Below is a small trained network, with its code and all its weights. Each question gives an input and a class and asks what happens when units are switched off, that is, made to give their printed mean instead of their output.

import numpy as np


def w(rows, s, z=0):
    codes = np.array(rows[::2]) - 128.0
    scale = np.full(codes.shape[1], s)
    scale[-1] = z or s
    return codes * scale


def f(y):
    return y / 2 * (1 + np.tanh(0.7978845608 * (y + 0.044715 * y**3)))


def log_softmax(a):
    a = a - a.max(-1, keepdims=True)
    return a - np.log(np.exp(a).sum(-1, keepdims=True))


def net(x, mask):
    res = np.array(x, float).reshape(1, 5) / 4 @ E
    y = f(res @ A[0][:, :-1].T + A[0][:, -1])
    res = res + np.where(mask, y, B[0][:, -1]) @ B[0][:, :-1]
    return log_softmax(res[-1] @ U[:, :-1].T + U[:, -1])


A, B = {}, {}
E = w([
[64,172,189,188,171],'x0',
[134,147,197,142,6],'x1',
[254,103,223,105,188],'x2',
[133,26,156,160,131],'x3',
[129,132,129,126,127],'x4',
],0.0092)
A[0] = w([
[152,85,161,140,143,91],'neuron 0',
[110,111,172,120,83,29],'neuron 1',
[141,97,98,34,110,98],'neuron 2',
[59,182,190,187,172,87],'neuron 3',
[127,154,161,191,156,65],'neuron 4',
[82,71,110,183,117,127],'neuron 5',
[153,126,144,169,74,47],'neuron 6',
[109,133,183,74,101,193],'neuron 7',
[117,34,150,169,125,168],'neuron 8',
[46,121,124,155,128,138],'neuron 9',
[121,96,161,156,79,108],'neuron 10',
[94,140,153,152,173,66],'neuron 11',
[152,116,178,122,178,73],'neuron 12',
[112,166,119,150,224,149],'neuron 13',
[96,138,166,187,135,71],'neuron 14',
[100,104,107,104,155,125],'neuron 15',
[102,145,89,137,102,54],'neuron 16',
[133,68,49,122,191,38],'neuron 17',
[123,110,48,180,98,57],'neuron 18',
[108,95,79,110,105,99],'neuron 19',
[150,126,151,105,133,2],'neuron 20',
[160,111,101,71,93,77],'neuron 21',
[63,134,104,205,117,105],'neuron 22',
[125,61,106,142,199,150],'neuron 23',
[184,248,153,83,160,106],'neuron 24',
[104,182,79,132,113,98],'neuron 25',
],0.013,0.0052)
B[0] = w([
[155,112,118,103,139,185],'neuron 0',
[105,158,175,94,131,152],'neuron 1',
[71,68,169,184,69,199],'neuron 2',
[115,65,130,165,97,245],'neuron 3',
[111,93,134,132,113,163],'neuron 4',
[169,96,114,83,131,201],'neuron 5',
[114,166,176,91,141,160],'neuron 6',
[125,163,80,119,120,188],'neuron 7',
[144,160,10,143,151,225],'neuron 8',
[171,118,133,124,146,227],'neuron 9',
[139,190,155,118,113,179],'neuron 10',
[106,120,168,126,83,166],'neuron 11',
[171,103,108,90,165,206],'neuron 12',
[145,150,173,170,81,254],'neuron 13',
[132,112,154,136,91,171],'neuron 14',
[132,162,121,107,116,168],'neuron 15',
[159,126,139,87,123,172],'neuron 16',
[112,158,178,120,70,231],'neuron 17',
[164,135,157,89,168,188],'neuron 18',
[170,99,154,125,126,176],'neuron 19',
[89,109,216,29,142,131],'neuron 20',
[82,98,177,163,119,181],'neuron 21',
[167,130,122,97,153,234],'neuron 22',
[131,195,145,119,113,250],'neuron 23',
[172,117,79,103,145,248],'neuron 24',
[171,101,124,94,153,207],'neuron 25',
],0.011,0.0075)
U = w([
[167,144,141,149,107,248],'0',
[167,147,110,142,124,255],'1',
[193,89,178,83,161,7],'2',
[114,41,213,179,80,50],'3',
[133,248,204,131,93,45],'4',
[69,172,74,197,188,113],'5',
],0.012,0.009)

Each question gives the input, the list of numbers given to net, and the class t.
The units are the neurons (one row each of A and B). Each row of codes is followed by its name. A weight is (code - 128) times the scale printed after its matrix; where a second scale follows, it is the last column's (A, B and U).
mask holds one flag per neuron, in row order. A switched-off neuron (its flag False) gives its mean, the last column of its row in B, instead of its output. The means were averaged over made-up inputs and are rounded, as every weight is.
A unit's drop is (log p(t) with every unit on - log p(t) with that unit switched off) / (log p(t) with every unit on - log p(t) with every unit switched off).
The circuit of an input: a set's keep is (log p(t) with only the set's units on - log p(t) with every unit switched off) / (log p(t) with every unit on - log p(t) with every unit switched off). Starting from the 12 units with the biggest drops (on a tie, the unit counted first), units are removed one at a time, each time the one whose removal leaves the highest keep (on an exact tie, the one counted first), for as long as the keep stays at least 0.8.
units of the circuit, in order: the units of the circuit, biggest drop first
most important unit: the unit with the biggest drop
top k neurons: the k neurons with the biggest drops, biggest first
drop when u is switched off: that unit's drop, to one decimal
input [-7,5,3,2,-6], class 3: top 2 neurons -> (neuron 2; neuron 21)
input [0,-8,-6,-6,-1], class 4: units of the circuit, in order -> (neuron 17; neuron 13)
input [6,0,-1,-8,5], class 1: top 2 neurons -> (neuron 24; neuron 2)
input [-6,-8,-6,2,3], class 4: units of the circuit, in order -> (neuron 17; neuron 23)
input [2,-6,-6,5,1], class 2: most important unit -> neuron 5
input [0,-4,-1,-3,-1], class 4: units of the circuit, in order -> (neuron 8; neuron 3; neuron 12)
input [-7,2,-3,-2,6], class 3: units of the circuit, in order -> (neuron 2; neuron 21)
input [6,-7,4,0,-2], class 4: top 3 neurons -> (neuron 23; neuron 13; neuron 2)
input [2,-8,2,4,5], class 4: units of the circuit, in order -> (neuron 23; neuron 17)
input [-5,6,0,2,-1], class 4: top 2 neurons -> (neuron 10; neuron 3)
input [2,7,-7,3,-5], class 2: units of the circuit, in order -> (neuron 5; neuron 22; neuron 9; neuron 18)
input [-6,7,-6,8,-2], class 1: top 2 neurons -> (neuron 8; neuron 17)
input [4,-8,-3,5,7], class 4: top 2 neurons -> (neuron 23; neuron 17)
input [-2,4,3,8,1], class 1: units of the circuit, in order -> (neuron 8)
input [-8,-8,-8,3,-3], class 2: units of the circuit, in order -> (neuron 18; neuron 19)
input [4,3,0,-2,0], class 3: top 2 neurons -> (neuron 8; neuron 3)
input [2,-8,7,7,-4], class 4: top 2 neurons -> (neuron 23; neuron 17)
input [6,-5,1,-3,-4], class 3: top 2 neurons -> (neuron 3; neuron 8)
input [-6,4,4,-5,-3], class 3: top 3 neurons -> (neuron 2; neuron 21; neuron 8)
input [-7,0,-8,3,-6], class 2: most important unit -> neuron 18
input [4,5,6,8,6], class 1: top 2 neurons -> (neuron 8; neuron 7)
input [-7,5,-8,-3,-5], class 2: top 2 neurons -> (neuron 18; neuron 25)
input [-2,8,-6,2,3], class 4: drop when neuron 1 is switched off -> 0.3
